Below are the code and all the weights of a small trained network. Each question names an input and a target symbol and asks about switching units off, where a switched-off unit gives its printed mean instead of its output.

import numpy as np


def w(rows, s, z=0):
    codes = np.array(rows[::2]) - 128.0
    scale = np.full(codes.shape[1], s)
    scale[-1] = z or s
    return codes * scale


def norm(h):
    return h / np.sqrt((h * h).mean(-1, keepdims=True) + 1e-5)


def f(y):
    return np.maximum(y, 0)


def softmax(a):
    e = np.exp(a - a.max(-1, keepdims=True))
    return e / e.sum(-1, keepdims=True)


def log_softmax(a):
    a = a - a.max(-1, keepdims=True)
    return a - np.log(np.exp(a).sum(-1, keepdims=True))


def net(x, mask):
    ids = ['ΓΘΛΞαβεζτ'.index(c) for c in x.split()]
    T = len(ids)
    res = E[ids] + P[:T]
    r = norm(res)
    for j in range(2):
        rows = slice(3 * j, 3 * j + 3)
        q, k, v = (r @ M[0][rows].T for M in (Q, K, V))
        z = softmax(np.where(np.tri(T) > 0, q @ k.T / 3**0.5, -1e9)) @ v
        o = O[0][rows]
        res = res + np.where(mask[j], z, o[:, -1]) @ o[:, :-1]
    y = f(norm(res) @ A[0][:, :-1].T + A[0][:, -1])
    res = res + np.where(mask[2:10], y, B[0][:, -1]) @ B[0][:, :-1]
    return log_softmax(norm(res)[-1] @ U[:, :-1].T + U[:, -1])


Q, K, V, O, A, B = {}, {}, {}, {}, {}, {}
E = w([
[184,176,144],'Γ',
[87,160,117],'Θ',
[206,116,147],'Λ',
[80,254,115],'Ξ',
[75,200,78],'α',
[92,193,111],'β',
[140,75,135],'ε',
[122,152,92],'ζ',
[114,125,120],'τ',
],0.027)
P = w([
[158,135,133],'0',
[143,106,64],'1',
[111,170,123],'2',
[105,146,238],'3',
[144,104,76],'4',
[117,175,120],'5',
[114,146,240],'6',
[144,103,78],'7',
[120,180,117],'8',
[119,148,236],'9',
[145,105,77],'10',
[120,184,116],'11',
[132,149,246],'12',
],0.013)
Q[0] = w([
[125,55,116],'H0',
[99,120,197],'H0',
[108,140,164],'H0',
[170,251,117],'H1',
[141,184,43],'H1',
[94,22,63],'H1',
],0.015)
K[0] = w([
[130,153,164],'H0',
[190,128,126],'H0',
[142,123,115],'H0',
[223,179,162],'H1',
[178,123,58],'H1',
[31,52,5],'H1',
],0.016)
V[0] = w([
[210,129,72],'H0',
[93,64,89],'H0',
[201,183,131],'H0',
[175,49,163],'H1',
[122,172,114],'H1',
[1,39,56],'H1',
],0.0047)
O[0] = w([
[182,138,193,180],'H0',
[93,114,167,126],'H0',
[195,143,146,158],'H0',
[178,48,145,49],'H1',
[109,173,116,180],'H1',
[4,1,201,4],'H1',
],0.0045,0.0023)
A[0] = w([
[170,4,118,255],'N0',
[96,160,223,166],'N1',
[177,115,165,62],'N2',
[52,130,69,98],'N3',
[114,139,172,111],'N4',
[82,171,113,121],'N5',
[161,128,114,154],'N6',
[179,84,43,36],'N7',
],0.02,0.0038)
B[0] = w([
[72,240,181,207],'N0',
[50,107,202,228],'N1',
[145,89,41,153],'N2',
[171,54,1,248],'N3',
[73,139,141,162],'N4',
[144,161,220,254],'N5',
[75,129,134,160],'N6',
[106,72,240,185],'N7',
],0.023,0.0081)
U = w([
[175,240,135,5],'Γ',
[57,70,207,106],'Θ',
[230,136,211,81],'Λ',
[13,165,65,50],'Ξ',
[136,166,85,232],'α',
[123,126,246,84],'β',
[111,123,98,193],'ε',
[157,140,79,132],'ζ',
[139,2,162,166],'τ',
],0.011,0.0023)

Each question gives the input, a string of symbols that net reads in full, and the target symbol t.
The units are the heads (3 rows each of Q, K, V and O) and the neurons (one row each of A and B). Each row of codes is followed by its name. A weight is (code - 128) times the scale printed after its matrix; where a second scale follows, it is the last column's (O, A, B and U).
mask holds one flag per unit, heads first, then neurons. A switched-off unit (its flag False) gives its mean, the last column of its rows in O or B, instead of its output. The means were averaged over made-up inputs and are rounded, as every weight is.
A unit's drop is (log p(t) with every unit on - log p(t) with that unit switched off) / (log p(t) with every unit on - log p(t) with every unit switched off).
The circuit of an input: a set's keep is (log p(t) with only the set's units on - log p(t) with every unit switched off) / (log p(t) with every unit on - log p(t) with every unit switched off). Starting from all 10 units, units are removed one at a time, each time the one whose removal leaves the highest keep (on an exact tie, the one counted first), for as long as the keep stays at least 0.8.
circuit, biggest first: the units of the circuit, biggest drop first
k most important neurons: the k neurons with the biggest drops, biggest first
drop when u is switched off: that unit's drop, to one decimal
input Ξ ζ τ, target τ: circuit, biggest first : [N3, N0]
input ε Θ τ τ Ξ Λ τ Θ τ, target Λ: circuit, biggest first : [N1, H1, N0, N3]
input ζ τ ζ ζ ζ Θ ζ Γ Θ, target Γ: circuit, biggest first : [H1, N7, N5, N1]
input ζ Θ Ξ ζ ε ε Γ ζ β, target Γ: circuit, biggest first : [H1, N7, N1, N5]
input τ Λ ζ Θ ε ζ Λ Θ τ, target Λ: circuit, biggest first : [N1, N0, H1, N3]
input ζ Λ ζ, target Λ: most important neuron : [N1]
input τ τ τ τ ζ Θ Θ ζ ε ζ τ τ, target τ: 3 most important neurons : [N0, N3, N5]
input Ξ ζ ζ Γ ζ Γ, target Γ: 3 most important neurons : [N3, N7, N5]
input ε Γ τ ζ Ξ, target Γ: 2 most important neurons : [N5, N1]
input Λ ζ ζ ε Θ ζ, target Λ: 4 most important neurons : [N1, N0, N4, N7]
input Γ Θ τ, target Γ: 4 most important neurons : [N1, N7, N5, N3]
input τ ζ τ τ Θ β ζ τ, target Ξ: 3 most important neurons : [N0, N3, N5]
input ε ε ζ Θ ζ Λ ε Γ ζ Γ ζ ζ, target Γ: 2 most important neurons : [N1, N3]
input Θ ζ ζ ζ β ε ε Ξ, target Γ: most important neuron : [N5]
input α ζ Γ Ξ Ξ τ, target Γ: drop when H1 is switched off : 0.7
input ζ Θ ζ τ ζ, target τ: drop when H1 is switched off : 0.0
input ζ Θ ζ ζ Λ Θ, target Λ: drop when H1 is switched off : 0.7
